Here is a tiny trained network, its code and every weight. The questions are about switching its units off for an input and a target symbol, where a switched-off unit gives its printed mean instead of its output.

import numpy as np


def w(rows, s, z=0):
    codes = np.array(rows[::2]) - 128.0
    scale = np.full(codes.shape[1], s)
    scale[-1] = z or s
    return codes * scale


def norm(h):
    return h / np.sqrt((h * h).mean(-1, keepdims=True) + 1e-5)


def f(y):
    return y / 2 * (1 + np.tanh(0.7978845608 * (y + 0.044715 * y**3)))


def softmax(a):
    e = np.exp(a - a.max(-1, keepdims=True))
    return e / e.sum(-1, keepdims=True)


def log_softmax(a):
    a = a - a.max(-1, keepdims=True)
    return a - np.log(np.exp(a).sum(-1, keepdims=True))


def net(x, mask):
    ids = ['ΦΩαβζμπστψ'.index(c) for c in x.split()]
    T = len(ids)
    res = E[ids] + P[:T]
    u = 0
    for l in range(2):
        r = norm(res)
        for j in range(2):
            rows = slice(4 * j, 4 * j + 4)
            q, k, v = (r @ M[l][rows].T for M in (Q, K, V))
            z = softmax(np.where(np.tri(T) > 0, q @ k.T / 4**0.5, -1e9)) @ v
            o = O[l][rows]
            res = res + np.where(mask[u + j], z, o[:, -1]) @ o[:, :-1]
        u += 2
        y = f(norm(res) @ A[l][:, :-1].T + A[l][:, -1])
        res = res + np.where(mask[u : u + 8], y, B[l][:, -1]) @ B[l][:, :-1]
        u += 8
    return log_softmax(norm(res)[-1] @ U[:, :-1].T + U[:, -1])


Q, K, V, O, A, B = {}, {}, {}, {}, {}, {}
E = w([
[175,149,109,135,127],'Φ',
[152,145,85,160,40],'Ω',
[169,156,118,147,128],'α',
[156,134,116,198,111],'β',
[136,69,143,71,172],'ζ',
[178,110,129,120,123],'μ',
[6,147,189,82,109],'π',
[173,148,123,154,115],'σ',
[109,118,123,87,237],'τ',
[162,156,235,158,90],'ψ',
],0.02)
P = w([
[154,116,78,127,115],'0',
[70,33,105,166,145],'1',
[147,199,167,132,140],'2',
[90,185,28,85,133],'3',
[169,69,136,173,4],'4',
[152,107,155,133,67],'5',
[81,156,38,55,111],'6',
[206,126,188,103,92],'7',
[161,149,179,121,92],'8',
[46,210,63,155,100],'9',
],0.014)
Q[0] = w([
[154,142,93,130,119],'L0H0',
[107,165,203,150,111],'L0H0',
[107,127,114,242,110],'L0H0',
[76,147,255,145,108],'L0H0',
[65,111,101,145,155],'L0H1',
[114,177,45,102,60],'L0H1',
[96,85,149,166,156],'L0H1',
[131,93,179,81,175],'L0H1',
],0.012)
K[0] = w([
[178,185,134,140,117],'L0H0',
[90,123,174,81,148],'L0H0',
[151,85,139,118,220],'L0H0',
[63,154,194,87,142],'L0H0',
[181,119,183,94,198],'L0H1',
[12,157,139,68,126],'L0H1',
[223,142,164,106,122],'L0H1',
[201,58,70,132,167],'L0H1',
],0.011)
V[0] = w([
[99,151,169,175,152],'L0H0',
[231,112,116,160,125],'L0H0',
[50,220,143,126,160],'L0H0',
[172,91,158,163,220],'L0H0',
[81,96,127,129,14],'L0H1',
[115,142,231,115,177],'L0H1',
[141,106,101,155,107],'L0H1',
[1,216,96,113,154],'L0H1',
],0.0083)
O[0] = w([
[124,53,162,139,103,70],'L0H0',
[191,224,184,137,153,223],'L0H0',
[113,87,165,145,118,9],'L0H0',
[203,95,173,23,134,129],'L0H0',
[72,185,179,163,203,145],'L0H1',
[166,84,132,53,227,47],'L0H1',
[72,150,178,155,2,164],'L0H1',
[44,38,108,199,225,3],'L0H1',
],0.0065,0.0043)
A[0] = w([
[109,97,199,108,76,254],'L0N0',
[231,173,162,142,173,232],'L0N1',
[133,189,144,147,157,11],'L0N2',
[42,168,84,174,124,26],'L0N3',
[116,215,179,156,115,175],'L0N4',
[94,77,127,73,187,148],'L0N5',
[164,52,13,192,74,126],'L0N6',
[85,134,4,154,110,41],'L0N7',
],0.011,0.0057)
B[0] = w([
[146,77,127,227,160,209],'L0N0',
[76,62,155,175,61,244],'L0N1',
[162,121,152,146,90,126],'L0N2',
[189,162,47,137,156,137],'L0N3',
[186,78,84,169,187,206],'L0N4',
[139,151,121,140,62,148],'L0N5',
[149,171,198,252,105,142],'L0N6',
[243,183,146,146,118,140],'L0N7',
],0.011)
Q[1] = w([
[103,150,86,65,158],'L1H0',
[111,72,139,99,38],'L1H0',
[145,100,127,200,146],'L1H0',
[130,94,176,176,79],'L1H0',
[79,127,86,77,199],'L1H1',
[109,151,168,49,245],'L1H1',
[104,110,65,92,191],'L1H1',
[119,141,248,147,90],'L1H1',
],0.012)
K[1] = w([
[57,112,128,165,121],'L1H0',
[55,109,73,13,123],'L1H0',
[180,121,163,115,118],'L1H0',
[192,107,95,87,103],'L1H0',
[4,88,93,144,167],'L1H1',
[74,121,143,128,233],'L1H1',
[7,115,129,142,187],'L1H1',
[233,119,130,134,111],'L1H1',
],0.012)
V[1] = w([
[115,142,170,180,100],'L1H0',
[65,47,84,251,194],'L1H0',
[94,55,182,71,121],'L1H0',
[79,150,59,153,142],'L1H0',
[120,119,125,81,162],'L1H1',
[200,156,149,135,81],'L1H1',
[88,74,90,180,132],'L1H1',
[132,136,112,81,138],'L1H1',
],0.016)
O[1] = w([
[81,29,79,80,152,141],'L1H0',
[200,57,134,85,209,93],'L1H0',
[106,134,254,151,104,108],'L1H0',
[192,101,63,184,196,96],'L1H0',
[88,179,140,100,128,41],'L1H1',
[178,76,81,92,67,244],'L1H1',
[124,129,121,210,205,153],'L1H1',
[111,152,161,63,95,78],'L1H1',
],0.011,0.012)
A[1] = w([
[101,72,76,134,108,153],'L1N0',
[163,118,161,57,60,139],'L1N1',
[103,112,183,125,170,137],'L1N2',
[222,108,123,66,210,8],'L1N3',
[172,93,223,244,113,167],'L1N4',
[149,85,153,135,217,54],'L1N5',
[135,111,159,156,252,2],'L1N6',
[81,172,142,79,187,39],'L1N7',
],0.013,0.0016)
B[1] = w([
[168,144,182,113,146,188],'L1N0',
[38,121,116,150,133,171],'L1N1',
[155,66,170,102,109,132],'L1N2',
[100,249,89,144,72,172],'L1N3',
[129,132,201,82,165,250],'L1N4',
[80,96,128,168,127,165],'L1N5',
[61,85,117,181,103,165],'L1N6',
[175,118,155,95,161,132],'L1N7',
],0.015,0.011)
U = w([
[178,126,115,148,115,67],'Φ',
[180,214,75,143,202,254],'Ω',
[216,171,171,141,160,140],'α',
[197,124,132,190,138,50],'β',
[56,243,179,177,55,154],'ζ',
[135,98,94,141,2,66],'μ',
[50,123,125,246,216,126],'π',
[187,128,114,172,122,61],'σ',
[196,167,222,24,211,241],'τ',
[157,64,203,137,173,80],'ψ',
],0.0089,0.0058)

Each question gives the input, a string of symbols that net reads in full, and the target symbol t.
The units are the heads (4 rows each of Q, K, V and O) and the neurons (one row each of A and B). Each row of codes is followed by its name. A weight is (code - 128) times the scale printed after its matrix; where a second scale follows, it is the last column's (O, A, B and U).
mask holds one flag per unit, layer by layer, with each layer's heads first. A switched-off unit (its flag False) gives its mean, the last column of its rows in O or B, instead of its output. The means were averaged over made-up inputs and are rounded, as every weight is.
A unit's drop is (log p(t) with every unit on - log p(t) with that unit switched off) / (log p(t) with every unit on - log p(t) with every unit switched off).
The circuit of an input: a set's keep is (log p(t) with only the set's units on - log p(t) with every unit switched off) / (log p(t) with every unit on - log p(t) with every unit switched off). Starting from the 12 units with the biggest drops (on a tie, the unit counted first), units are removed one at a time, each time the one whose removal leaves the highest keep (on an exact tie, the one counted first), for as long as the keep stays at least 0.8.
circuit, biggest first: the units of the circuit, biggest drop first
unit that matters most: the unit with the biggest drop
top k neurons: the k neurons with the biggest drops, biggest first
k most important neurons of layer l: the k neurons of layer l with the biggest drops, biggest first
which heads matter: for each layer, one digit per head in row order, 1 if its drop is at least 0.15 and else 0, layers parted by /
input ζ ζ ζ μ μ μ, target ζ: top 3 neurons : (L0N0, L0N4, L1N1)
input ζ Ω ζ ζ π τ ζ, target π: which heads matter : 01 / 11
input μ Φ β, target μ: circuit, biggest first : (L0H1, L1H0, L1H1)
input μ ζ τ, target μ: which heads matter : 11 / 00
input ζ α α Φ Ω Ω σ τ Φ, target ζ: top 4 neurons : (L0N1, L0N0, L0N6, L0N3)
input ψ μ π, target ψ: unit that matters most : L0H0
input μ α Ω ζ ζ τ Φ τ π, target μ: circuit, biggest first : (L0H1, L1H1)
input Ω μ α μ σ ζ ψ, target Ω: which heads matter : 00 / 10
input Φ Ω ζ ζ, target Ω: circuit, biggest first : (L1H0, L1N3)
input ζ τ Ω, target ζ: circuit, biggest first : (L1H0, L0H0, L0N4, L0N0)
input ψ τ ζ ψ τ ζ ψ, target ψ: which heads matter : 01 / 10
input ζ π ψ ζ ζ μ Φ ζ ζ, target ζ: 3 most important neurons of layer 0 : (L0N4, L0N0, L0N5)
input ζ ζ ψ μ ψ τ ζ σ τ, target ζ: which heads matter : 00 / 10
input ζ μ ζ Φ ζ μ Φ Ω σ, target ζ: circuit, biggest first : (L1H0, L0H0, L0H1)
input β α ζ τ, target τ: top 2 neurons : (L0N0, L1N7)
input μ Ω μ, target μ: top 2 neurons : (L0N0, L0N6)
input Φ ζ ζ μ Ω ζ Ω ψ β τ, target Ω: which heads matter : 11 / 10
input ζ μ σ β ζ Ω μ ζ Φ, target ζ: which heads matter : 10 / 10
input ζ π ζ Ω σ β, target ζ: 2 most important neurons of layer 0 : (L0N4, L0N0)
input ζ τ μ π, target π: which heads matter : 10 / 01
input ψ ζ Ω σ ζ ψ, target ψ: which heads matter : 01 / 00
input ζ τ σ ζ μ, target ζ: circuit, biggest first : (L1H0, L0N4, L0N0, L0H0)
input τ π μ β Φ σ ψ π, target τ: which heads matter : 11 / 10
input τ μ σ, target τ: top 3 neurons : (L0N1, L1N4, L0N0)
input μ α β μ π ζ μ ζ, target μ: circuit, biggest first : (L1H0, L0H1)
input τ ζ μ, target τ: unit that matters most : L0N1
input Ω ψ τ β ζ μ τ σ β μ, target Ω: which heads matter : 00 / 10
input Ω π ζ α, target π: circuit, biggest first : (L0H1)
input τ σ π, target τ: circuit, biggest first : (L1H0)
input τ ζ α, target τ: circuit, biggest first : (L0H0, L1N4)
